In the rows, 128 means zero.
Each row of numbers stands for one element and depends on some of the facts below. Use the named rows to name the rest.

Some elements and their rows:
[143 137 124 100 129 114 113  93 175 105 123 161  97 135  95 159 140  71
  99 136 147  95 144 137  81 123 110 112  67 159 129  68 108 115 140 130
 159 131]: figrek
[127  96 127 111 102 112 166 122 172  99 107 138 119 139 100 131 152 142
 150 119 140 127 101 136 154 115 135 118 146  92 171  84 117 115 122  89
 182  74]: grubrum
[124 115 159  85 135 113  98 141 126 148 145 135 125  95  86 152  97 155
 132 105  73 151 127  74 107 128 120 122 128 127 135 136 107 114 143 126
 102 142]: raklan
[137 128 138 117 131 127 114 136 124 156 146 148 116 106 121 127  93 142
 126 124 112 128 123 109  99 139 128 118 125 124 138 164 109 132 119 142
 113 161]: skodis
[107  80 126 103 128 142 120 120 123 135 140 131 103 123 123 147 105 148
 163  85  96 121 106 140 126 128 162  89 141 136  92 124 134 139  89 146
 158  87]: kozem
[109  96 104 133 140 137 142 126  95 131 150 126 112 155 123 130 126 140
 159  97 163  95  66 127 128 128 151 111 197  93 100 118 117 150 126 141
 137  89]: skefle
[146 118 102 105 132 132 108 104 157 129 136 147 112 162 119 167 143  85
 115 108 169  92 112 138 104 123 118 110  84 147  95 120 118 135 159 138
 125 106]: grise
[138 136 134 155 114 115 134 145 151 131 117 127 128 123 135 154 126 129
 123 136 125 134 144 133 141 131 123 148  89 139 148 150 140 125 164 106
 117 157]: danar
[135 129 153 100 126 135 136 137 127 164 138 153 111 109 122 133  89 137
 118 135  84 132 126 102 109 128 121  97 101 130 151 153 114 143 134 136
 139 159]: sigri
[137 115  99 163 114 122 137 127 150 107 124 120 124 156 151 157 146 127
 133 120 168 119 117 151 153 127 138 152 106 131 126 153 132 136 168 115
 115 123]: bradrom
[129 129 158 168 120 125 143 156 109 133 121 121 126 117 162 143 112 146
 115 125 113 136 138 122 158 132 116 147 146 129 145 138 158 133 160 123
 144 170]: dribra
[126 138 145 109 136 134 128 136 115 156 147 144 115 113 130 124  88 141
 114 140 113 121 126 103 109 125 128 116 110 129 141 158 121 144 134 149
 119 152]: stedok
[133 125 124 121 142 138 136 129 118 176 144 117 108 171 121 113 132 120
 101  83 149 126  99 108 132 135 116 110 207  89  72 152 145 139 132 138
 119 138]: skeba
[131  80 143 152 117 113 151 146 120 123 128 123 133 124 136 150 116 152
 155  98 101 127 101 129 152 135 125 123 190 101 142 108 124 132 127  93
 169 128]: geskeska
[131 134 152 101 133 144 127 146 134 163 141 144 111 123 117 114 105 136
 107 125 122 139 124  98 119 128 115 119 108 125 139 162 120 139 133 138
 110 146]: triklim
[119 116 146 162 129 120  99 156 125  96 137 133 134  68 109 156 124 169
 168 126 106 163 119 105 142 135 136 178 119 125 174 129 101 110 153 103
  98 133]: festisen
[136 159 136 109 118 125 152 100 171 117 109 137 119 113  60  91 140 124
 110 160 137 125 147 119 112 121 133 130 142  96 171  84 132 103 102 114
 154 132]: fiskin

How the elements are related:
mekos (τ c)
ploba (Φ rugres) (τ a)
maplege (Φ fuber) (τ b)
dreses (τ c)
gadrostas (Φ gradra) (τ a)
sigri (Φ skoreve) (τ a)
griklepler (τ a)
vozegu (ρ stulibri) (Φ seki, rugres) (τ f)
gribrir (Φ brutrem) (τ c)
trodifli (Φ skolote) (τ a)
gatulil (τ a)
tofas (ρ triklim, trovuk) (Φ butrutror, stobok, zaskor) (τ a)
fezak (Φ gradra) (τ a)
liros (τ b)
skufufir (ρ laflem) (Φ breva) (τ d)
skodis (τ a)
venik (τ f)
trosek (ρ dreses) (τ b)
kepir (Φ guklos, trosek) (τ a)
stobok (τ a)
stedok (τ a)
dribril (ρ broruk, fatrik, laklufles, nipu) (τ f)
festule (Φ fatrik) (τ a)
gradra (Φ kluklu) (τ a)
butrutror (ρ floflek) (Φ didrel, sazun) (τ a)
stulibri (Φ tratas) (τ a)
breva (τ a)
fatrik (τ a)
tubri (ρ pono, flupli, stovo) (τ a)
dogre (τ f)
kluvo (Φ laklufles) (τ a)
fluzom (Φ rapletros, regefle) (τ d)
gremo (τ b)
rugres (τ a)
tebo (Φ tadrim) (τ d)
skolote (ρ stovo) (Φ kluklu) (τ b)
rapletros (τ e)
laflem (Φ ledi) (τ c)
nizom (Φ nafes) (τ c)
rerukor (ρ skeba) (Φ tronim) (τ a)
dosen (ρ bufla) (Φ bruskemes, plestim) (τ f)
bufla (τ e)
bradrom (ρ tipli, sigri) (τ a)
drozo (τ a)
sofuflek (τ e)
tidiflon (ρ brekes, seko) (Φ rerukor) (τ d)
pubiplu (τ a)
sokle (ρ bruskemes, pofa) (Φ mekos) (τ a)
lanur (τ d)
klupas (ρ figrek, drozo) (τ d)
guklos (Φ sazun) (τ a)
ponak (τ a)
pasilir (τ a)
dradrek (ρ sigri) (Φ gremo) (τ f)
vorer (Φ lamol) (τ a)
mife (Φ tratas) (τ b)
muskode (Φ fezak, dogre) (τ a)
flerope (ρ gremo) (τ f)
brode (Φ tibrol, folal, sefi) (τ a)
nafes (ρ ledi, trovuk, pubiplu) (Φ rugres) (τ a)
trebin (ρ nizom, stofezos) (τ c)
pono (τ b)
grusta (ρ seki) (τ b)
triklim (τ a)
skoreve (τ c)
brutrem (Φ seki) (τ d)
duda (Φ tronim) (τ c)
plase (τ a)
brupas (τ a)
festisen (ρ mekos, gradra) (τ a)
broruk (τ d)
kluklu (ρ traros, broruk, fivabuk, plase) (τ b)
kuvu (ρ kluvo) (Φ stulibri, maplege) (τ a)
kozem (Φ traros) (τ d)
seko (τ c)
flamel (ρ ledi, nagrem, stulibri) (Φ skefle) (τ a)
folal (ρ nesun, sofuflek) (τ b)
sazun (ρ nesun, gatulil, lufim) (τ c)
zirubrom (ρ broruk) (τ a)
dolesem (τ f)
bruskemes (τ a)
fuber (Φ skolote, mekos) (τ b)
riva (ρ midroto) (τ b)
drenor (ρ skodis) (Φ skufufir) (τ c)
zuzu (Φ guklos, fluzom) (τ b)
figrek (Φ butus, plunur) (τ a)
butus (ρ dolesem) (Φ kluklu) (τ d)
bribrak (ρ gremo) (Φ bripi) (τ c)
dribra (ρ lanur, stedok, plestim, griklepler, trutru) (τ c)
geskeska (ρ kepir, ponak, plase) (Φ sefi) (τ c)
moli (Φ bradrom, grise, dulo) (τ f)
librere (Φ plunur) (τ a)
zafal (Φ regefle) (τ a)
buple (Φ fezak, brutrem, kliklam) (τ f)
plestim (Φ tadrim) (τ a)
plefla (ρ raklan) (Φ vutiplun, suskitok) (τ a)
govadral (ρ lufim, fivabuk) (Φ trodifli) (τ c)
plofle (Φ dogre) (τ b)
tradrur (τ b)
tibrol (Φ drises) (τ a)
tratas (ρ tradrur, stutan, plestim) (Φ gremo, rugres) (τ a)
beskar (ρ kluvo, batugran, nagrem) (Φ vorer) (τ b)
mekopli (ρ batugran, brutrem, grise) (τ a)
kliklam (τ e)
drises (ρ bufla) (Φ venik) (τ a)
zaskor (ρ gatulil, kozem, venik) (Φ skeba) (τ e)
stutan (τ b)
brabezas (ρ laflem) (τ a)
flupli (Φ brode) (τ a)
skefle (Φ drises) (τ c)
floflek (Φ muskode, danar, vapom) (τ b)
stukas (ρ ledi, mudre, kluvo, gribrir, brutrem, festule) (τ c)
droklogur (ρ ploba) (τ a)
nagrem (Φ trebin) (τ f)
meskilo (ρ tebo, plunur) (τ b)
dukavos (ρ trodifli, seki, brekes) (τ a)
dulo (Φ rapletros) (τ b)
brekes (τ a)
lamol (Φ skefle) (τ c)
sefi (τ a)
laklufles (Φ gremo) (τ b)
pozos (ρ brode, skodis, skoreve) (τ c)
ruvek (ρ lamol, mudre) (τ c)
seki (τ f)
mudre (τ e)
dedi (Φ didrel, fuber) (τ c)
regefle (ρ nesun, brode) (τ d)
nipu (Φ butus) (τ a)
stovo (Φ kluvo) (τ c)
grise (Φ fezak) (τ a)
fivabuk (Φ klupas, vapom) (τ e)
tipli (Φ kliklam) (τ a)
midroto (Φ stobok) (τ c)
stofezos (τ b)
skeba (τ c)
bripi (ρ skefle, sofuflek) (τ f)
batugran (Φ butrutror, buple) (τ b)
pofa (τ d)
grubrum (ρ figrek, liros) (Φ butrutror, seki) (τ a)
traros (Φ rapletros, zuzu) (τ e)
trutru (τ f)
vutiplun (Φ dosen) (τ b)
vapom (τ a)
pabris (τ b)
tadrim (Φ tratas) (τ b)
ledi (τ b)
lufim (Φ plunur) (τ a)
danar (ρ sigri, griklepler) (Φ drenor) (τ a)
raklan (Φ teve) (τ a)
branak (ρ stedok, plofle) (τ a)
kubrom (ρ didrel, liros, plunur) (Φ dolesem) (τ d)
trovuk (τ c)
fiskin (Φ nafes) (τ a)
plunur (Φ dogre, tratas) (τ d)
nesun (τ a)
teve (τ a)
didrel (Φ sazun, venik, kliklam) (τ b)
tronim (ρ pasilir) (Φ butus) (τ b)
ludu (ρ tebo, buple) (τ b)
dibrol (ρ dulo) (τ a)
suskitok (Φ dibrol, festule) (τ a)

Which element is each row?
No name comes twice in this set of rows, the named rows included.
[147  84 135 124 120 100 129 118 121 107 116 145 139 145 155 167 131 100
 124 107  85 115 126 139 121 132 110  84 106 157 118  79 114 133 122 110
 169  92]	moli
[148 126  78 152 131 122 111 101 170  92 127 135 128 165 124 164 160 104
 124 121 185  86 123 163 113 126 126 144  83 144  97 132 129 124 175 132
 102 117]	fezak
[110 134 129 162 126 151 101 137 144 109 122 100 119 123 159 157 142 122
 120 115 140 169 152 139 164 126 145 180 102 162 100 132 167 122 140 143
 122 132]	klupas
[117  94  85 134 121  89 124 137  73  93 124  77 198 131 128 120 167 165
 215 122 132 129 115 149 150 116 150 148 166  90 109 132 122 109 121 100
  78  55]	trosek
[108 123 137 103 129 132 143 111 135 123 131 143 109 151  92 111 134 101
 112 122 144  93 106 118 112 124 119 102 171  94 131  64 128 141 119 141
 175 115]	gribrir
[120 128 147 123 114 108 156 110 156 100  89 120 137 126 110  94 162 109
 111 147 132 137 153 124 163 126 116 120 161 111 147  55 131 107  95  94
 184  98]	vozegu
[149 135 136 123 107 105 146 114 198 107  94 145 124 140  92 142 153 101
 111 129 135 117 156 139 125 118 118 130 102 134 152  78 126 100 139 101
 165 131]	kuvu
[131 174  99 166 147 136 104  94 131  83 132 109 135 153 150 102 175  89
  95 153 187 106 151 144 123 132 116 168 128 135  89 112 141 122 138 139
  86 138]	dogre
[126  95 103  97 122 125 145 110 145 132 131 154 111 155  96 145 130 127
 147 122 150  74  82 139 117 117 146  89 131 105 133 104 112 143 126 126
 165  73]	tipli
[129 177 127 115 131 125 131 124 121 119 105 121 173 112 123  45 139 108
 122 175 144 153 169 127 120 119 111 134 137 124 152 110 121 102  94 116
 126 128]	vutiplun
[137 160 153 156 120  99 128 109 136  84 109 102 161  99 107 102 155 134
 122 153  96 139 188 128 134 131 126 155 162 108 134  88 148  83  97  97
 117 143]	dosen
[103 115 109 168 134 162 120 118 133 109 155 108  94 156 152 159 135 157
 133  96 143 137  93 135 179 136 165 153 164 125  74 165 163 153 138 163
 112  93]	rapletros
[ 92 134 108  99 140 160 124  95 149 120 139 114 108 149 101 114 141 110
 113 119 173 128 113 140 137 118 159 126 159 118  88  94 149 129  95 165
 151  77]	brutrem

Now the same elements, written a new way:
Known rows:
[161 167  82 174 105 140 104  92 123 166 111 114 137 151 104 101 126 160
 137 117 128 109  95 157 108  91 115 125 146 114]: trebin
[151  78 104 143 141 137 136 111 145 139 107 122 123 164 147 125 103 160
 127 134 111 153 131 152 109 121 144 127 120 119]: fuber
[154 119  89 142  96 136 104 109 146 159 112 120 155 165  98 122 128 127
 130 108 147 105  92 154 103 108 127 154 141 120]: festisen
[143  75 128 151 100 159  86 134 127 120 141 137 139 101 181 119 118  94
  94 145 117 150  90 163  72 174 171 128 127 125]: vozegu
[138 131 129 176 121 131 100 113 167 160 109 140 159 149 156 113 116 151
  79  93 124 178  48 114 129  97 142 134 145 118]: govadral
[137 106  81 116 154 145 144 115 147 143 134 128 117 163 123 107 158 180
 114 116  95 171 145 116 150 141 131 141 123 134]: gradra
[111 164 103 136  89 136 138 101 170 150 105 144 170 156 111 125  90 109
 137 107  99 141 133  52 141 103 131 133 110  86]: nesun
[171 151  58 155 105 152 113 105 110 156 117  92 114 162 101  99 185 177
 129 112 110 127 101 146 126  99 111 132 156 138]: klupas
[131 131  88 156 115 130 119 106 111 133  97 125 121 135 112 102  94 178
 162 165 119 151 133 135 104 123 131 122 139  87]: skeba
[148 149  70 120 146 140 123 107 144 156 135 129 146 164  95  94 156 191
 131  90 103 118 144 123 163 128 111 143 128 140]: vapom
[131 112  86 115 103 159 134 109 113 138 148 155 162 114 180  98  96 100
 140 119  83  77 153 123 112 172 145 146 103 125]: kluvo
[134 133 114 189  70 113  86  90 132 163  86 137 162 138 132 105  76 167
 129 110 162 140  32 155  84  81 164 158 156 116]: geskeska
[147  95 108 115 128 145 144 121 150 181 135 130 133 149 183 123 154 108
 100  97 110 148 114 134 115 131 129 134 109 144]: librere
[123 121  84 166  96 131 134  92 111  99 117 113 139 140  85 115 149 176
 126 121 120 162  87 112 113 104 129 168 158 102]: fluzom
[112 101 111 165 108 134 132 101 111 128  98 142 125 125 132 131 111 136
 139 150 126 167 104 117  83  99 147 152 139  88]: midroto
[ 84 111 114  99 104 108 182  71 128 168 135 134 150 127  96 111 124 111
 154 110 138 117 111 108  76 127 109 158 111 105]: sigri
[139 127 107 117 104 109 130 100 140 208 100 140 147 153 214  93  68 163
 131 102 115 122 108 132 119 114 143 128 105 144]: laklufles

Name these rows:
No name comes twice in this set of rows, the named rows included.
[140 138 116 159 137 111 133  67 141 170 147 122 152 123  68  95 137 140
 117 116 166 120  49 183  68 106  83 109 147 112]	dribra
[143 106  70 132 128 130  90 114 147 135  98 121 120 164  90 108  79 171
 159 157 140 136 153 141 114 144 140 124 138  89]	stobok
[158 120  93 129 120 143 133 115 153 167 139 128 147 160 126 118 155 132
 110  93 122 123 106 141 127 118 128 147 130 136]	rerukor
[168 131  87 197 103 170  96 112 114  96 149 136 175 111 122 112 115 133
 103 115 107  64  74 192 109 113 140 147 149 135]	stukas
[136  97  95 119 128 143 138 114 135 149 112 129 119 155 135 119 146 150
 135 120 115 153 144 112 122 132 132 141 115 126]	trodifli
[122 156  91 176 103 129 103  96 129 121  73 134 155 138  96 123  63 131
 162 158 119 140 125  91  91 102 129 105 130  63]	skefle
[131  65 118 161 126 138 130 107 128 111  98 127 119 128 143 136 119 135
 119 158 126 193  95 134  73 111 155 135 144  89]	dedi
[105 129  88 119 112 103 164  64 108 159 142 117 138 110  91  88 125 135
 143 126 131 128  96 122  70 127  79 109 127  89]	lanur
[153 122  82 195 113 138  74 122 154 115  93 129 149 142 110 121  96 134
 109 138 145 173  72 124 103  98 138  96 165  72]	zaskor
[150  98 111 180  94 155 113 108 124  87 127 135 184 129 116 135  77 125
 122 121 131  65  85 195  79 106 162 178 137 122]	beskar
[152  81 101 139 115 136 108 119 159 151 111 120 143 157 123 139 132 124
 111 122 145 140  91 160 108 119 147 145 137 120]	sokle
[163 132  78 164  56 155 106 100  93 157  93  82 121 148 118 127 182 130
 134 114 140 126  68 162  78  70 137 166 149 126]	kubrom
[161  96  91 142 161 147 124 122 150 147 120 115 127 169 131 119 134 177
 108 122 107 150 125 162 132 111 117 123 130 126]	skolote

Now the same elements, written a new way:
Named rows:
[128 157 105 101 100 123 146 121 146 125 126 105 135  89 134 149 128 135
 126 157 120 146 115 126  99  91  92 150 185 161]: brutrem
[115 128 171 108 144 149 133 109 138 108 123 103 106 113 139 112 150 104
 207  92 155 161 182 124 126 108 180 119  96  99]: droklogur
[119 175 117 141  89 150 139 132 152 104 132 155 134 113 140 118 151 114
 132 144 122 134 149 113 107  82 130 104  87 121]: dradrek
[101 155 172 139 137 108 119  92 123 136 124 124  72 111 147 137 143 125
 145 121 124 144 153 130 103 145 148 128 175 122]: skodis
[148 101 114 109 138 135 118 122 140  75 109 148 154  68 136  99 127  94
 200 121  97 119 134 101 119  75 122  98 152 160]: tronim
[148 139 134 104 121 153 104 128 140 106 136 123 139  86 131 143 128 111
 153 140 109 127 123 116 121  86 104 121 153 162]: duda
[103 138 149 114 140  91 124 112 101 152 161 101  92  92 136 159 114 149
 181 116 125 141 153 137  95 136 163 127 190 130]: broruk
[111 182  92 113  91 135 134 138 155 102 146 145 131  97 126 121 160 130
 131 142 107 133 147 117 108  77 101 110  88 131]: nafes
[107 151 169 123 111 111 123  86 134 140 134 132  92 111 117 137 120 120
 153 141 129 141 148 128 105 137 141 135 178  97]: pubiplu
[ 94 153 139 109 115 120 124  97 135 130 154 138  84 117 127 131 144 121
 146 110 128 146 164 111 106 124 155 132 120  93]: rugres
[109 140 159 147 130 101 134 104 118 153 156 132  93 113 133 159 120 130
 161 121 129 128 143 137  93 138 165 120 168 101]: ponak
[129 149 103 131  99 147 129 112 143 106 129 138 130 103 133 134 153 124
 144 154 111 133 135 107  95  93 106 106 128 136]: librere
[ 96 149 177 106 125 126 118 114 129 120 159 107  89 109 125 128 123 133
 169 137 144 146 144 121 113 119 148 153 150 121]: rapletros
[137 144 130 144  97 141 160 122 154 134 140 145 173 111 124 124 118  91
 146 150 136 127 126 140 103  83 141 123 117 115]: moli
[106 148 178 115 125 125 124  94 136 119 141 132  83 111 124 120 131 119
 168 122 136 138 149 122 114 128 156 140 142 106]: teve
[149 114 118 146 108 142 111  91 136 112 110 136 153  96 142 140 125  99
 141 154 106 127 123 128  88 109 110 115 191 142]: nipu
[101 151 168 108 107 115 112  91 122 133 154 113  90 112 115 140 107 133
 145 147 134 148 145 126 105 137 144 152 182 115]: mudre

Which element is each row?
No name comes twice in this set of rows, the named rows included.
[111 187   8  99  77 158 123 129 127  96 162 161 125 119 120 135 169 137
 105 109  79 144 178  90  90  84 127  91  59 110]	tratas
[ 80 119 214  91 172  78 109  99 119  96 162 132 110  75 154 134 223  96
 201  27  96 140 120 164  80 114 148 134 107 113]	riva
[165  63 108 139 137 170  79 127 116  45 106 137 160  61 137  78  85 102
 217 131 115 126 143  86 110  84 139  98 174 162]	butus
[157 155  76  73  91 135 165 120 174 133  92 126  95 109 109 133  72 126
 147 180 131 128 150  72 140  84 120 129 199 158]	floflek
[135 191 136 111  99 165 186 162 205 120 104 119 105 101 116 100  96 138
 153 192 162 128 146  82 165  58 114 130 123 151]	butrutror
[132 142  67  82 104 114 141 107 140 124 131 134 126 104 135 167 155 113
 126 119  85 139 131 116  91  96 108 124 165 148]	laklufles
[168  73 114 136  97 152  93  69 138  90  81 143 178  96 125 103  71  78
 167 186 114 127 132 107  98 115 111 111 212 135]	gradra
[120 148 126  86 116 138 150 131 153 104 126 105 141  83 134 127 140 121
 142 139 128 145 116 128 111  80 101 150 154 153]	fluzom
[142 134 110  89 120 115 160 115 159 127 113 117 121  95 138 155 144 108
 152 137 116 134 117 121 112  90 115 131 189 157]	dulo
[125 166 135  89 122 109 179 134 171 150 113 128 127  91 126 150 131 119
 115 137 115 121 104 133 124  80  98 153 196 171]	didrel
[108 108 195  68 139 100  71  64 133  58  90 141  99  72 123  66 146  82
 193  93 106 148 151 103 126 125 136 137 161 123]	kluklu

The same elements again, as new rows of numbers:
Named rows:
[173 169 106 157 175 153 119 115  90 125 134 126 187 163 146 125 181 105
 129 191 130  81 101 145 119 123 113 114 152 140 151 132]: ploba
[131 127 122 118 126 179 150 119 129 134 144 124  97 160 124 147  90 130
 117 116 127 130 133 153 157 131 165 158 130 103 121 124]: droklogur
[135 125  75 167 127  74 170 133 133 135  99 133 168  60 143 118 189 146
 206 125 164 110  91 138  94  91  90 107 140 151 119 120]: dedi
[119 146 139 124 134 121 108 110 120 136  96 148 126 153 125 133 125 148
 104 138 107 135 125 109 146 150 117 168 153 106 138 142]: griklepler
[122 140 160  63 123 130  83 113 107 103 126 111  97 180 133 133 119 118
  87 150  78 128 146 104 165 148 117 166 142 129 143 130]: fatrik
[148 157 146 150 179 131 112 129 117 131 161 141 208 152 157 116 198  79
 136 200 160  88 135 145 104  99 129  92 144 150 164 124]: mife
[111 123 141 116 117 163 147 151 154 131 132 118 111 134 127 130  93 117
 130 105 163 138 160 155 147 100 152 141 113 121 129 127]: ludu
[133 126 128 132 188 121 121  94  90 121 125  99 179 156 137 117 192  68
 126 175 157  51 147 122 136 124 139 114 142 149 143 134]: tebo
[ 88 122 115  76 100  80 144 131 118 106  88  99 129  91 155 137 151 128
 176 115 137 117 132 115 144 111  84 162 138 144 111 127]: lamol
[188 160  23 207 146 177 182 135 122 135 119 112 157 116 137 157 128 154
 174 114 156 110  59 184 114 109 128 137 147 107 110 123]: grubrum
[134 134 146 104 137 126 111 122 102 117 113 137 117 152 109 123 136 139
 102 134 102 137 122 109 142 132 133 150 167 124 126 122]: plase
[ 81  94 159  95 151 152 179 113 164 125 189  98  91 116 146 144 109 158
 165 111 180 118 147 127 132 116 131 124 102 149  98 101]: stukas
[ 86  77 150 103  61  53 115 137 167 110 123 123  96  80 108 119  92 141
 132  86  74 186 151  73 118 172 102  95  73 136 109 133]: rapletros
[143 145 127 121 126 173 148 127 111 137 140 125  95 157 119 143  86 132
 110 110 139 134 141 157 157 126 165 155 115 113 128 135]: zirubrom
[133 120 139 131 136 119 122 115 106 169  82 171 106 125  94 108 125 169
 136  98 113 144  91 113 128 113 137 153 188 107 119 123]: zafal
[104  94 141 113 136 107 112 109 122 132  99 104 120 115 121 124 143 118
 106 120 121 101 145  96 140 140 132 138 139 130 111 123]: lanur
[ 90 110 158  92 124  84 144 113 130 125 130 129 114 111 129 121 139 128
 157 135 137 127 150 109 129 117 118 120 126 145 126 119]: trovuk

Which element is each row?
No name comes twice in this set of rows, the named rows included.
[119 118 124 121  87  81 108 143 155  91 148  92 140  94 157 131 141 118
 139 138 100 139 153 110 119 162  84  78  72 165 132 131]	mekos
[143 145 155 112 182 168 109 102 111 102 179 113 148 166 140 148 166 143
 100 175 117 106 111 101 120 139 105 138 149 143 126 110]	kluvo
[136 113 164 150 126 144 133 150 167 139 180 146 123 130 125 110  91 117
  99 117 150 146 154 149 115 125 180  80  77 132 139 133]	tronim
[160 142  75 200 123 103 126 148 152 143 108 163 169  80 125 133 157 139
 173 121 127 142  77 128  72 111 104 101 147 136 112 134]	buple
[114 106  91 126 112  85 151 126 133 129  94 125 150  82 140 121 174 133
 205 111 149 118 113 130 110  96  97 131 141 140 117 124]	midroto
[105  72 115 131  72 135 148 163 117 113 135 100  42  82 104 122  57 106
  97  98 107 164 145 124 116 171 175 156  46 107  65 128]	regefle
[113 117 105 118  74  78 134 140 152  99 120 102 132  81 152 138 143 129
 163 119 108 130 139 106 121 141  77 121 106 153 113 128]	skeba
[101 133 139  92  95 153 141 155 147 110 151 114  84 115 122 133  71 102
 108 123 133 152 164 145 137 127 160 165  88 110 110 130]	bripi
[121 112  76 134  98 128 181 155 141 116 135  96 126  77 152 132 114 122
 185  99 152 131 128 158 114 117 116 125  68 127  94 128]	zaskor
[183 145  40 188 144 183 181 123 116 157 106 130 136 115 129 147 130 165
 180  88 161 109  50 171 111  93 129 162 167 103 106 112]	tofas

